In the rows, 128 means zero.
Each row is followed by its class. Each block has new classes.
[115 156 136 149 130 136 133 128 119 164 116 129 141 138 128 136 141 143
 124 132 134 134 203 111 128  96 122 137 135 166 114 138 127 126 131 116
 115 103 121 128 120 114 123 126]  seg
[134 157 118 128 132 106 139 124 106 144 127 122 128 132 129 127 140 128
 125 118 137 132 122 114 127 129 134 127 140 134 131 134 136 113 125 144
 127 123 121 128 125 123 124 126]  Kugog
[141 122 129 136 125 130 150 126 117 102 129 108 122 131 122 124 132 127
 129 137 135 143 149  96 133 154  86 103 115 102 115 116 136 126 125 129
 130 101 136 122 117 124 103 126]  Kugog
[127 179 142 119 144 158 144 120 133 150 109 131 139 135 132 125 125 128
 125 126 128 128 140 111 136 118 139 122 118  90 115 108 133 122 136 126
 139  97 136 130 127 119 126 118]  seg
[131 171 136 137 145 128 155 123 117 152 114 123 132 137 130 133 137 127
 129 129 141 135 148  97 130 139 121 112 133 112 138 110 145 120 131 130
 120  92 123 130 114 113 100 123]  seg
[133 152 129 109 132 161 135 136 116 140 125 132 134 148 133 135 138 122
 135 127 133 136 138 109 126 107 122 129 140 163 112 130 120 123 126 119
 124 115 130 130 139 103 129 111]  seg
[116 106 133 151 111 137 133 130 154 108 132 126 122 113 124 134 135 153
 134 141 116 152 157 126 121 120  81 137 122 135 141 139 125 131 135 129
 129 122 124 123 120 141 132 138]  Kugog
[143 126 132 116 142 109 145 122 133 148 116 127 123 132 134 135 130 118
 130 128 145 117  69 141 134 140  98 110 123 106 165  94 135 122 133 135
 111 157 132 131 139 150 105 111]  Rud
[132 179 131  90 113 197 128 141  97 108 128 141 124 154 132 117  94 122
 118 126 121 106 132 135 133 148 162 128 149 135  88 169 106 137 112 124
 164 115 131 126 138  74 158 130]  runav
[116 123 136 153 152 112 127 129 132 144  87 125 137 139 126 127 137 115
 127 122 132 131 160  96 134 121 168 136 157 186 105 110 132 123 130 127
 125  95 124 128 136 122 101 124]  Rud
[124 130 133 129 130 141 125 129 123 119 127 132 124 138 130 139 128 114
 135 118 122 128 140 123 130 117  90 128 134 153 144 121 134 128 120 123
 135 126 133 127 138 136 109 107]  gasan
[128 145 150 144 104 125 146 131 135 141 117 138 124 117 123 135 111 132
 135 130 120  89 130 158 132 136  71 114  97  83 168 132 137 130 142 129
 147 140 126 132 101 155 128 134]  seg
[137  95 113 125 149 102 112 119 150 135 130 105 138 122 123 131 158 144
 129 138 137 167 112  95 136 114 118 121 136 138 100 120 129 119 129 133
 108 106 125 124 132 130 128 129]  Rud
[113 171 146 161 121 166 152 132 110 149 115 136 129 137 131 145 131 130
 129 132 135 108 209 131 119 121  67 127 131 149 153 136 134 127 137 126
 124 118 124 123 117 128 101 115]  gasan
[136 143 137 126 133 137 134 128 125 152 127 130 131 126 129 128 113 137
 126 131 136 121 130 128 132 123 126 127 128 115 128 131 128 122 130 127
 116 125 131 126 126 127 126 127]  Rud
[128 109 128 126 125 129 125 126 139 127 129 131 127 132 129 129 118 134
 131 131 128 140 147 120 132 111 128 130 131 146 115 122 130 131 129 121
 110 122 125 125 143 123 119 119]  seg
[129 110 147 120 127 153 128 138 126  96 138 143 130 134 130 114  91 135
 135 127 133 105 229 106 144  90  96 128 112 169 124 132 118 126 136 115
  99 126 154 127 142 124 124 103]  runav
[124 111 138 140 129 114 135 134 117 129 119 137 131 133 122 127 118 131
 129 133 144 119 174 113 131 131 120 119 133 177 110 131 136 122 128 124
  96 120 125 129 135 127  98 124]  Rud
[128 141 129  77 130 170 129 141  98 115 152 147 122 143 133 124 100 127
 126 110 126 100 145 145 130  91 107 130 126 178 129 128 112 126 126 110
 134 152 149 123 147 110 144  82]  runav
[121 134 154 138 107 148 151 136 113 108 113 142 112 144 129 137 125 111
 138 135 133 111 163 134 119 139  52 110 125 150 147 138 134 127 134 126
 144 125 123 123 121 141  98 122]  lisu
[139 168 119 109 136 167 133 133  88  76 139 130 101 139 186 139 100 106
 123  92 124  98 123 157 118 160  80 128 138 143 185 119 129 123 120 132
 160 154 154 122 149 138 108  71]  beg
[118 173 140 135 130 167 163 126 116 139 110 133 121 134 127 138 120 125
 129 118 121 112 170 132 115 119  85 120 114 101 153 104 138 122 144 118
 138 112 132 126 107 132 109 104]  seg
[118 162 142 153 119 141 134 134  96 116 132 134 124 131 127 125 111 117
 125 120 135 100 222 116 131 134 118 129 134 149 151 139 126 134 126 126
 134 124 139 125 125 125 100 126]  gasan
[128 206 138 106 107 185 138 134 109 139 134 139 145 138 126 117 103 114
 130 125 130  71 170 143 134 130 123 128  95  47 175 159 120 141 135 116
 149 142 150 125 107 119 158 140]  runav
[121 123 124 133 131 103 131 121 131 130 129 121 131 121 128 142 140 123
 134 116 123 141  95 118 124 112 109 125 126 140 140 111 133 114 133 133
 148 124 122 132 124 144 134 111]  Rud
[122 164 134 119 143 147 137 130 110 154 117 123 127 153 132 139 135 102
 127 111 126 124 105 120 125 108 133 125 152 175 129 109 127 129 130 121
 147 118 127 127 138 118 136  98]  Rud
[136  93 131 107 134 104 121 126 161 135 120 118 139 141 134 128 134 105
 128 130 124 144  47 122 132 124 155 120 128 131 107 112 129 127 129 128
 135 124 116 127 149 136 141 136]  Rud
[135 120 127 113 126 127 117 128 140 143 130 132 141 129 131 125 141 120
 125 136 129 136  88 139 130 128 159 132 133 110 130 126  75 132 119 130
 126 142 127 130 137 128 147 148]  Rud
[144 163 123 120 141 140 139 128 122 146 114 126 128 143 135 128 135 102
 129 126 143 111  96 125 135 152 105 122 131 104 163 104 140 124 124 134
 118 128 138 123 143 138 100 113]  Rud
[109 133 149 146 119  84 156 135 105 124 112 137 127 140 119 129 113  97
 135 124 120  94 133 111 136 142 144 109 134 163 117 131 137 128 127 131
 157 119 107 126 116 138 125 138]  lisu
[121 165 146 142 123 141 138 131 128 135 118 131 123 136 127 137 120 106
 132 123 123  94 132 139 125 151 124 123 137 110 167 128 131 137 125 135
 150 132 132 125 127 147 116 139]  lisu
[118 106 133 170 146 125 116 131 145 120 122 120 126 122 126 132 138 140
 133 135 125 149 205  90 126 106 110 142 141 183 106 116 133 124 137 131
 111  91 136 122 135 134  91 111]  Kugog
[121 197 142 119 130 194 142 145  92 117 130 146 119 140 138 136  88 118
 136 113 132  79 199 144 129 140  90 128 132 135 165 151 120 130 128 120
 143 136 152 128 134 121 122 102]  beg
[129 109 133 143 133 108 132 119 154 160 125 122 135 120 126 128 144 134
 124 139 133 138 125 133 127 111 138 127 114 102 138 103 138 127 135 127
  98 124 129 129 123 145 110 135]  Rud
[140 127 126 126 143 130 134 126 120 129 127 134 128 133 129 115 119 139
 127 128 136 131 159 109 140 113 158 136 124 133  89 120 122 126 125 123
 102 116 141 129 141 105 123 117]  seg
[114 140 139 130 101 136 129 132 110 114 134 126 119 137 128 139 137 105
 136 116 126 118 143 139 119 149  71 124 131 157 174 127 106 129 129 124
 147 150 126 130 131 147 123 111]  lisu
[105 205 155 142 115 165 174 139  62 135 117 146 117 152 126 133 101 109
 137 116 132  79 226 121 124 132  88 110 128 163 135 141 127 126 136 118
 155 114 125 125 110 110 107 105]  lisu
[121 130 136 147 140 126 139 128 134 142 115 125 151 131 128 131 132 132
 134 126 139 126 192 107 120 113 115 131 123 153 124 109 135 124 133 120
 107 102 146 124 129 127 100 113]  Rud
[134 158 137 101 147 177 135 140 113 105 128 127 130 156 132 120 137 102
 133 112 118 140 184  83 132  90 140 132 144 187  86  97 124 121 133 116
 154  83 149 120 147 100 127  83]  seg
[128 120 117 145 135 103 137 120 123 133 123 126 120 118 131 131 124 132
 127 123 131 110 106 149 125 155 123 126 124 104 161 120 134 128 127 133
 113 154 131 130 131 150 107 126]  Rud
[139 120 136 103 115 182 137 138 138 139 121 142 127 154 131 123 124 134
 134 150 137 123 132 143 128 113  74 124 119 134 125 145 123 130 138 115
  95 143 129 132 143 111 131 128]  Kugog
[121 119 140 137 129 123 130 142  99 127 125 129 127 160 125 138 139 107
 142 121 145 131 196  79 127  96  99 127 164 252 112 137 130 128 123 110
 116 101 120 122 158 115 104 100]  Rud
[129 151 145 138 132 136 128 134 123 125 129 122 126 127 130 125 114 116
 134 114 134  94 166 122 140 135  97 127 120 117 170 127 130 132 132 127
 124 134 148 105 132 155 106 112]  Kugog
[104 122 154 156 112 114 135 133 127 117 130 134 120 111 121 132 118 146
 134 131 122 115 175 133 126 129  80 126 113 132 144 149 129 132 137 131
 130 129 120 127 103 148 125 138]  gasan
[126 196 146 134 132 168 158 131 101 130 117 131 125 151 135 133 127 107
 142 119 125 115 185  98 131 129  67 114 136 132 151 121 131 126 137 122
 146  91 135 124 116 124 111  99]  runav
[125 102 136 129 129 122 146 134 130  91 124 134 118 120 126 138 102 139
 127 122 125 123 142 122 135 121 117 119 117 143  92 101 130 125 134 128
 123 111 130 129 124 126 114 104]  gasan
[123 153 131 138 144 113 144 122 121 146 119 127 140 126 130 125 127 149
 125 121 135 125 143 115 137 118 131 119 119 114 115 102 135 125 133 127
 123 108 133 133 120 131 108 109]  seg

Each row is followed by its class.
[134  96 149 138 132 101 147 144 121 181 147 120 109 162 186 197 151 109
 103 143  99  65 147 106 130 176 133 109  88 115 126 146  57 126 126 119
 106 116 123 143 100 114 132 139]  <79>
[125 122 105 158 124 157 139 167 115 132 101 151  94 121 125 151 104 153
 121 131 167 103 142 121 148 149 133 130 140 155 116 114  77 126 133 125
 119 106 144 154 137 106 177 110]  <76>
[105  99 159 124 135 129 151 123 125 144 150 133  76 160 167 195 133 121
 119 157 102  78 134 108 139 166 121 127 112 156 122 145  75 146 135 121
 119 108 126 114 114 127 124 131]  <79>
[ 94 113 167 147 118 101  96 177 142  92 177 133 109  93 129 110 126 130
  90 135 202 158 170 100 122 164 154  98 114 154 149 193 163  94 157 124
 121 173 128 186 128 128 109 124]  <77>
[129 127 138 138 131 137 132 145 117 155 116 134  78 141 162 167 128 132
 127 144 127 104 124 108 133 153 139 118 118 132 117 123 107 153 124 118
 121  99 132 123 132 122 149 132]  <81>
[117  97 140 147 113 148 128 152 112 145 117 134  68 138 155 176 121 138
 145 155 149 104 154 112 134 153 119 122 120 135 125 141  69 132 139 100
 106 112 139 153 117 130 129 133]  <79>
[115 102 114 142 125 136 107 149 135 116 131 130  95 117 124 131 120 143
 136 128 159 159 148 110 122 136 135 119 126 133 134 151 108 122 140 132
 124 154 135 167 131 120 129 110]  <77>
[115 130 159 125 132 146 135 129 122 111 122 137  77 145 136 145 117 130
 131 149 103 122 111 116 135 134 119 130 126 137 114 122 112 163 127 120
 131 113 130 114 131 127 136 134]  <81>
[ 99 130 163 117 132 133 142 115 130 103 142 136  56 113 118 133 122  97
 119 133  80 110 111 108 138 134 126 129 138 129 112 129 131 165 130 124
 130 118 125  90 136 140 118 127]  <81>
[124 122 147 135 128 119 117 137 125 123 136 133  95 133 120 145 128 132
 127 133 146 126 122 107 128 137 163 118 123 131 111 126 110 150 133 122
 132 119 137 134 125 126 137 130]  <81>
[110 148 147 135 126 136 111 134 136 101 142 126  65 131 112 132 120 133
 128 141 142 136 126  92 135 124 128 131 129 144 127 137 111 153 131 127
 129 128 128 114 130 131 118 124]  <77>
[113 117 141 148 140  91 107 151 137 101 158 134 126 117 108 128 110 131
 113 118 130 128 122  89 130 132 156 116 112 123 126 150 129 129 133 121
 119 160 134 141 128 113 140 124]  <77>
